Here is a tiny trained network, its code and every weight. The questions are about switching its units off for an input and a target symbol, where a switched-off unit gives its printed mean instead of its output.

import numpy as np


def w(rows, s, z=0):
    codes = np.array(rows[::2]) - 128.0
    scale = np.full(codes.shape[1], s)
    scale[-1] = z or s
    return codes * scale


def norm(h):
    return h / np.sqrt((h * h).mean(-1, keepdims=True) + 1e-5)


def f(y):
    return np.maximum(y, 0)


def softmax(a):
    e = np.exp(a - a.max(-1, keepdims=True))
    return e / e.sum(-1, keepdims=True)


def log_softmax(a):
    a = a - a.max(-1, keepdims=True)
    return a - np.log(np.exp(a).sum(-1, keepdims=True))


def net(x, mask):
    ids = ['ΔΠαγζτφψ'.index(c) for c in x.split()]
    T = len(ids)
    res = E[ids] + P[:T]
    u = 0
    for l in range(2):
        r = norm(res)
        for j in range(3):
            rows = slice(3 * j, 3 * j + 3)
            q, k, v = (r @ M[l][rows].T for M in (Q, K, V))
            z = softmax(np.where(np.tri(T) > 0, q @ k.T / 3**0.5, -1e9)) @ v
            o = O[l][rows]
            res = res + np.where(mask[u + j], z, o[:, -1]) @ o[:, :-1]
        u += 3
        y = f(norm(res) @ A[l][:, :-1].T + A[l][:, -1])
        res = res + np.where(mask[u : u + 4], y, B[l][:, -1]) @ B[l][:, :-1]
        u += 4
    return log_softmax(norm(res)[-1] @ U[:, :-1].T + U[:, -1])


Q, K, V, O, A, B = {}, {}, {}, {}, {}, {}
E = w([
[60,106,136,179,81,171],'Δ',
[58,116,115,179,135,186],'Π',
[56,133,252,79,168,148],'α',
[73,203,118,125,154,84],'γ',
[68,79,96,178,104,105],'ζ',
[134,67,85,141,175,69],'τ',
[143,75,131,100,118,36],'φ',
[99,83,97,170,181,181],'ψ',
],0.034)
P = w([
[77,104,200,249,212,69],'0',
[78,100,180,228,195,89],'1',
[81,102,164,200,179,98],'2',
[84,105,148,182,170,110],'3',
[83,107,135,161,163,122],'4',
[84,112,119,142,153,129],'5',
[90,114,107,118,140,133],'6',
[91,118,92,99,130,141],'7',
[93,120,79,77,119,148],'8',
[97,121,67,54,109,150],'9',
[91,124,48,32,97,156],'10',
[96,135,26,13,72,160],'11',
],0.013)
Q[0] = w([
[133,3,234,75,117,99],'0.h0',
[80,122,138,134,27,94],'0.h0',
[156,150,154,213,106,239],'0.h0',
[137,117,114,123,144,141],'0.h1',
[182,169,123,153,119,150],'0.h1',
[140,140,111,165,96,142],'0.h1',
[197,240,187,199,86,153],'0.h2',
[186,77,179,56,218,139],'0.h2',
[131,149,164,100,227,66],'0.h2',
],0.053)
K[0] = w([
[213,78,115,162,73,19],'0.h0',
[50,127,143,129,45,84],'0.h0',
[110,104,254,107,189,171],'0.h0',
[126,140,146,140,155,121],'0.h1',
[116,121,208,202,163,83],'0.h1',
[148,156,172,168,138,126],'0.h1',
[185,86,64,237,85,88],'0.h2',
[142,32,163,90,141,147],'0.h2',
[100,153,187,108,211,106],'0.h2',
],0.057)
V[0] = w([
[182,184,184,139,149,168],'0.h0',
[150,148,115,81,73,184],'0.h0',
[111,141,72,178,179,119],'0.h0',
[160,125,2,148,159,94],'0.h1',
[190,128,178,100,168,82],'0.h1',
[205,50,157,142,92,199],'0.h1',
[191,185,72,194,92,128],'0.h2',
[136,63,96,155,121,84],'0.h2',
[97,130,97,25,145,158],'0.h2',
],0.032)
O[0] = w([
[141,121,208,120,135,129,44],'0.h0',
[77,111,124,51,156,161,17],'0.h0',
[146,208,99,196,144,180,232],'0.h0',
[175,146,85,173,206,140,182],'0.h1',
[141,56,189,115,168,57,14],'0.h1',
[150,100,102,4,142,155,5],'0.h1',
[99,136,65,86,138,100,67],'0.h2',
[175,156,111,109,115,120,70],'0.h2',
[101,112,185,209,139,85,134],'0.h2',
],0.029,0.025)
A[0] = w([
[99,106,110,110,73,123,4],'0.n0',
[129,161,104,108,182,42,61],'0.n1',
[88,134,178,118,48,154,174],'0.n2',
[93,255,163,95,175,61,8],'0.n3',
],0.061,0.004)
B[0] = w([
[105,142,169,86,160,182,151],'0.n0',
[122,184,234,161,55,132,174],'0.n1',
[158,186,133,251,168,129,244],'0.n2',
[92,205,101,34,252,90,231],'0.n3',
],0.036,0.011)
Q[1] = w([
[32,222,189,87,54,109],'1.h0',
[147,129,86,168,167,95],'1.h0',
[97,123,92,134,41,195],'1.h0',
[185,95,83,93,92,131],'1.h1',
[66,169,185,72,136,188],'1.h1',
[106,97,136,131,83,29],'1.h1',
[111,99,161,48,149,157],'1.h2',
[146,129,146,194,255,183],'1.h2',
[146,5,147,124,5,249],'1.h2',
],0.04)
K[1] = w([
[40,176,187,149,38,133],'1.h0',
[87,118,71,202,172,137],'1.h0',
[95,203,89,133,91,139],'1.h0',
[160,102,135,23,77,108],'1.h1',
[42,77,106,125,85,130],'1.h1',
[113,172,145,37,103,72],'1.h1',
[111,237,135,158,178,74],'1.h2',
[103,57,134,138,107,216],'1.h2',
[138,227,109,3,112,84],'1.h2',
],0.044)
V[1] = w([
[97,250,121,73,164,64],'1.h0',
[137,139,50,138,181,24],'1.h0',
[138,97,88,154,35,88],'1.h0',
[128,127,153,124,237,108],'1.h1',
[146,74,203,154,122,206],'1.h1',
[138,15,32,179,139,134],'1.h1',
[156,10,50,182,63,87],'1.h2',
[134,248,146,66,154,2],'1.h2',
[173,86,70,103,228,148],'1.h2',
],0.064)
O[1] = w([
[140,43,159,253,123,136,208],'1.h0',
[117,42,118,146,73,184,216],'1.h0',
[120,108,49,107,137,138,136],'1.h0',
[197,144,124,208,124,116,129],'1.h1',
[180,186,159,103,115,178,106],'1.h1',
[170,202,99,88,148,61,130],'1.h1',
[108,8,54,121,71,109,123],'1.h2',
[91,204,135,107,208,17,3],'1.h2',
[155,65,114,164,197,160,18],'1.h2',
],0.051,0.031)
A[1] = w([
[238,72,188,46,151,183,16],'1.n0',
[165,153,253,121,106,127,149],'1.n1',
[158,103,122,169,197,218,60],'1.n2',
[254,129,88,138,139,53,2],'1.n3',
],0.066,0.0039)
B[1] = w([
[168,2,148,137,189,169,150],'1.n0',
[145,37,147,105,125,91,170],'1.n1',
[82,179,122,108,171,79,252],'1.n2',
[246,178,130,149,110,84,144],'1.n3',
],0.071,0.042)
U = w([
[124,176,219,107,151,137,150],'Δ',
[112,202,116,127,100,201,108],'Π',
[168,92,149,115,169,178,152],'α',
[79,100,147,248,133,96,1],'γ',
[121,85,43,110,119,127,136],'ζ',
[217,166,93,156,129,92,99],'τ',
[101,147,126,92,107,69,188],'φ',
[108,141,104,110,223,124,230],'ψ',
],0.014,0.0062)

Each question gives the input, a string of symbols that net reads in full, and the target symbol t.
The units are the heads (3 rows each of Q, K, V and O) and the neurons (one row each of A and B). Each row of codes is followed by its name. A weight is (code - 128) times the scale printed after its matrix; where a second scale follows, it is the last column's (O, A, B and U).
mask holds one flag per unit, layer by layer, with each layer's heads first. A switched-off unit (its flag False) gives its mean, the last column of its rows in O or B, instead of its output. The means were averaged over made-up inputs and are rounded, as every weight is.
A unit's drop is (log p(t) with every unit on - log p(t) with that unit switched off) / (log p(t) with every unit on - log p(t) with every unit switched off).
The circuit of an input: a set's keep is (log p(t) with only the set's units on - log p(t) with every unit switched off) / (log p(t) with every unit on - log p(t) with every unit switched off). Starting from the 12 units with the biggest drops (on a tie, the unit counted first), units are removed one at a time, each time the one whose removal leaves the highest keep (on an exact tie, the one counted first), for as long as the keep stays at least 0.8.
units of the circuit, in order: the units of the circuit, biggest drop first
k most important neurons: the k neurons with the biggest drops, biggest first
top k neurons in layer l: the k neurons of layer l with the biggest drops, biggest first
heads that matter: for each layer, one digit per head in row order, 1 if its drop is at least 0.15 and else 0, layers parted by /
input Π γ γ γ ζ γ ψ α Π, target α: heads that matter : 011 / 011
input φ γ ψ ψ, target ψ: heads that matter : 010 / 001
input α γ γ τ γ γ γ φ Π γ, target ζ: units of the circuit, in order : [1.h2; 0.h0; 0.n3; 0.h1]
input Π φ ψ γ φ Π Π φ γ, target φ: heads that matter : 010 / 001
input ψ Π α γ ψ φ ζ ζ ψ Δ ζ, target α: 2 most important neurons : [1.n0; 0.n3]
input ψ γ γ ζ γ γ γ Π γ ψ ψ α, target α: top 2 neurons in layer 0 : [0.n3; 0.n2]
input Π ψ α γ τ γ ψ τ γ, target α: heads that matter : 010 / 101
input γ Δ ψ ζ ζ τ γ γ ζ ψ, target ζ: heads that matter : 101 / 101
input γ γ γ γ Π ψ γ Π, target ψ: heads that matter : 010 / 101
input Π γ γ ψ ψ Π γ ψ Δ, target Δ: units of the circuit, in order : [0.h1; 1.h2; 1.n1]
input φ γ φ φ α, target ζ: units of the circuit, in order : [0.h0; 1.h0; 0.h1]
input γ γ γ ζ γ α, target Π: heads that matter : 111 / 011
input φ ζ Π γ τ γ ζ Π φ α, target ζ: heads that matter : 111 / 101
input Π Π Π ψ γ τ, target τ: units of the circuit, in order : [0.h1; 1.h1]
input γ ψ τ Π γ τ Π γ, target τ: heads that matter : 111 / 010
input φ γ γ ψ Π ζ ζ φ γ, target ψ: heads that matter : 011 / 101
input γ τ φ τ ζ Π γ ζ γ γ Δ γ, target Δ: heads that matter : 111 / 001
input γ ζ ζ Π γ γ Π ζ Π, target ζ: 3 most important neurons : [0.n3; 0.n2; 0.n1]
input Π ψ τ ψ Π, target ψ: units of the circuit, in order : [1.h2; 0.h1; 0.n2; 1.n2]
input Δ Π α, target Δ: units of the circuit, in order : [0.h1; 1.h2]
input γ α γ Δ γ τ γ φ, target ζ: top 2 neurons in layer 0 : [0.n2; 0.n1]
